Below is a small trained network, with its code and all its weights. Each question gives an input and a class and asks what happens when units are switched off, that is, made to give their printed mean instead of their output.

import numpy as np


def w(rows, s, z=0):
    codes = np.array(rows[::2]) - 128.0
    scale = np.full(codes.shape[1], s)
    scale[-1] = z or s
    return codes * scale


def norm(h):
    return h / np.sqrt((h * h).mean(-1, keepdims=True) + 1e-5)


def f(y):
    return np.maximum(y, 0)


def log_softmax(a):
    a = a - a.max(-1, keepdims=True)
    return a - np.log(np.exp(a).sum(-1, keepdims=True))


def net(x, mask):
    res = np.array(x, float).reshape(1, 8) / 4 @ E
    u = 0
    for l in range(2):
        y = f(norm(res) @ A[l][:, :-1].T + A[l][:, -1])
        res = res + np.where(mask[u : u + 4], y, B[l][:, -1]) @ B[l][:, :-1]
        u += 4
    return log_softmax(norm(res)[-1] @ U[:, :-1].T + U[:, -1])


A, B = {}, {}
E = w([
[200,204,47,219,94,135,117,141,120,182,77,98],'x0',
[74,107,136,215,222,123,50,21,69,171,122,128],'x1',
[45,120,174,98,108,169,160,93,69,93,51,210],'x2',
[71,165,159,100,53,218,113,156,130,116,126,80],'x3',
[73,194,67,225,123,133,107,91,130,110,85,211],'x4',
[133,67,78,119,95,255,105,139,52,5,166,64],'x5',
[150,74,92,103,135,95,4,177,131,123,121,117],'x6',
[185,77,46,54,221,183,75,115,84,116,23,229],'x7',
],0.0044)
A[0] = w([
[115,121,121,129,76,224,102,167,105,78,106,90,20],'L0N0',
[189,40,91,124,216,255,72,97,65,71,165,40,2],'L0N1',
[63,110,234,145,118,107,62,126,169,98,208,17,11],'L0N2',
[183,143,146,90,85,62,222,198,169,175,172,123,63],'L0N3',
],0.0084,0.0018)
B[0] = w([
[32,147,54,105,63,187,158,155,114,101,85,106,196],'L0N0',
[188,36,124,112,55,3,158,150,22,122,180,98,255],'L0N1',
[108,116,151,133,161,208,43,79,155,200,236,158,215],'L0N2',
[180,160,190,125,132,103,179,60,214,98,39,56,229],'L0N3',
],0.0076,0.0082)
A[1] = w([
[210,154,13,191,183,55,26,176,131,169,59,164,71],'L1N0',
[206,134,167,43,167,116,131,206,215,122,89,120,4],'L1N1',
[78,118,153,129,225,117,155,112,58,68,78,253,53],'L1N2',
[81,168,88,114,81,216,165,240,126,110,108,147,67],'L1N3',
],0.011,0.003)
B[1] = w([
[155,226,60,209,175,99,14,216,105,185,126,176,254],'L1N0',
[161,133,134,3,141,57,150,199,203,118,55,81,214],'L1N1',
[111,58,134,125,188,156,255,115,120,106,142,187,215],'L1N2',
[91,201,117,166,109,195,45,99,123,65,48,134,197],'L1N3',
],0.0097,0.0088)
U = w([
[165,8,63,87,61,62,125,176,9,98,179,88,228],'0',
[133,201,178,224,110,124,167,48,196,155,149,76,7],'1',
[80,58,125,134,220,132,249,100,109,104,110,219,66],'2',
[181,147,157,30,137,50,156,166,248,124,54,54,221],'3',
[73,73,168,118,151,154,26,93,152,186,255,112,50],'4',
[167,190,30,188,206,52,48,221,114,176,89,182,119],'5',
[51,167,62,129,41,212,82,132,89,29,49,100,247],'6',
],0.0077,0.0011)

Each question gives the input, the list of numbers given to net, and the class t.
The units are the neurons (one row each of A and B). Each row of codes is followed by its name. A weight is (code - 128) times the scale printed after its matrix; where a second scale follows, it is the last column's (A, B and U).
mask holds one flag per neuron, layer by layer. A switched-off neuron (its flag False) gives its mean, the last column of its row in B, instead of its output. The means were averaged over made-up inputs and are rounded, as every weight is.
A unit's drop is (log p(t) with every unit on - log p(t) with that unit switched off) / (log p(t) with every unit on - log p(t) with every unit switched off).
The circuit of an input: a set's keep is (log p(t) with only the set's units on - log p(t) with every unit switched off) / (log p(t) with every unit on - log p(t) with every unit switched off). Starting from all 8 units, units are removed one at a time, each time the one whose removal leaves the highest keep (on an exact tie, the one counted first), for as long as the keep stays at least 0.8.
units of the circuit, in order: the units of the circuit, biggest drop first
unit that matters most: the unit with the biggest drop
top k neurons: the k neurons with the biggest drops, biggest first
k most important neurons of layer l: the k neurons of layer l with the biggest drops, biggest first
input [-5,-5,1,-8,8,8,-1,7], class 0: unit that matters most	L0N1
input [8,-2,-7,4,-6,3,1,-7], class 1: units of the circuit, in order	[L0N2 L0N3]
input [-2,0,-3,-5,1,-6,-8,6], class 3: 2 most important neurons of layer 1	[L1N1 L1N3]
input [5,2,-4,0,-1,-4,7,-8], class 1: 2 most important neurons of layer 1	[L1N0 L1N1]
input [-2,2,5,-2,-6,-3,3,2], class 2: units of the circuit, in order	[L1N2 L0N1]
input [-3,-4,5,-4,7,-8,7,-8], class 3: top 2 neurons	[L0N3 L1N0]
input [2,6,-4,-8,-7,-4,-4,-7], class 1: 3 most important neurons of layer 0	[L0N2 L0N3 L0N1]
input [-8,5,2,-2,2,1,8,-1], class 4: top 2 neurons	[L0N2 L1N1]
input [1,5,5,3,0,-4,1,-5], class 4: 2 most important neurons of layer 0	[L0N2 L0N3]
input [3,8,2,4,-2,0,7,5], class 0: top 2 neurons	[L0N1 L1N3]
input [0,-4,7,-5,-3,3,-6,-8], class 1: top 3 neurons	[L0N2 L1N1 L1N2]
input [6,2,5,1,4,-7,-7,-2], class 2: top 3 neurons	[L1N0 L0N3 L1N2]
input [-4,2,8,6,7,0,-2,6], class 2: top 2 neurons	[L1N2 L1N0]
input [-2,4,8,2,-1,-5,4,4], class 2: units of the circuit, in order	[L1N2]
input [-4,-7,-2,5,-2,3,-6,4], class 6: top 2 neurons	[L0N0 L1N3]
input [-5,5,-8,-5,0,-8,-1,-6], class 1: 2 most important neurons of layer 1	[L1N1 L1N0]
input [-5,-1,-8,3,-1,8,-2,-5], class 4: top 2 neurons	[L0N2 L1N1]
input [5,-4,-8,-3,5,8,5,1], class 0: 2 most important neurons of layer 0	[L0N1 L0N0]
input [4,0,8,-8,8,2,-1,5], class 2: top 2 neurons	[L1N2 L0N1]
input [-4,5,-4,0,-8,-3,1,5], class 0: units of the circuit, in order	[L0N1]
input [-3,1,0,6,0,-7,-7,6], class 2: top 2 neurons	[L0N3 L1N2]
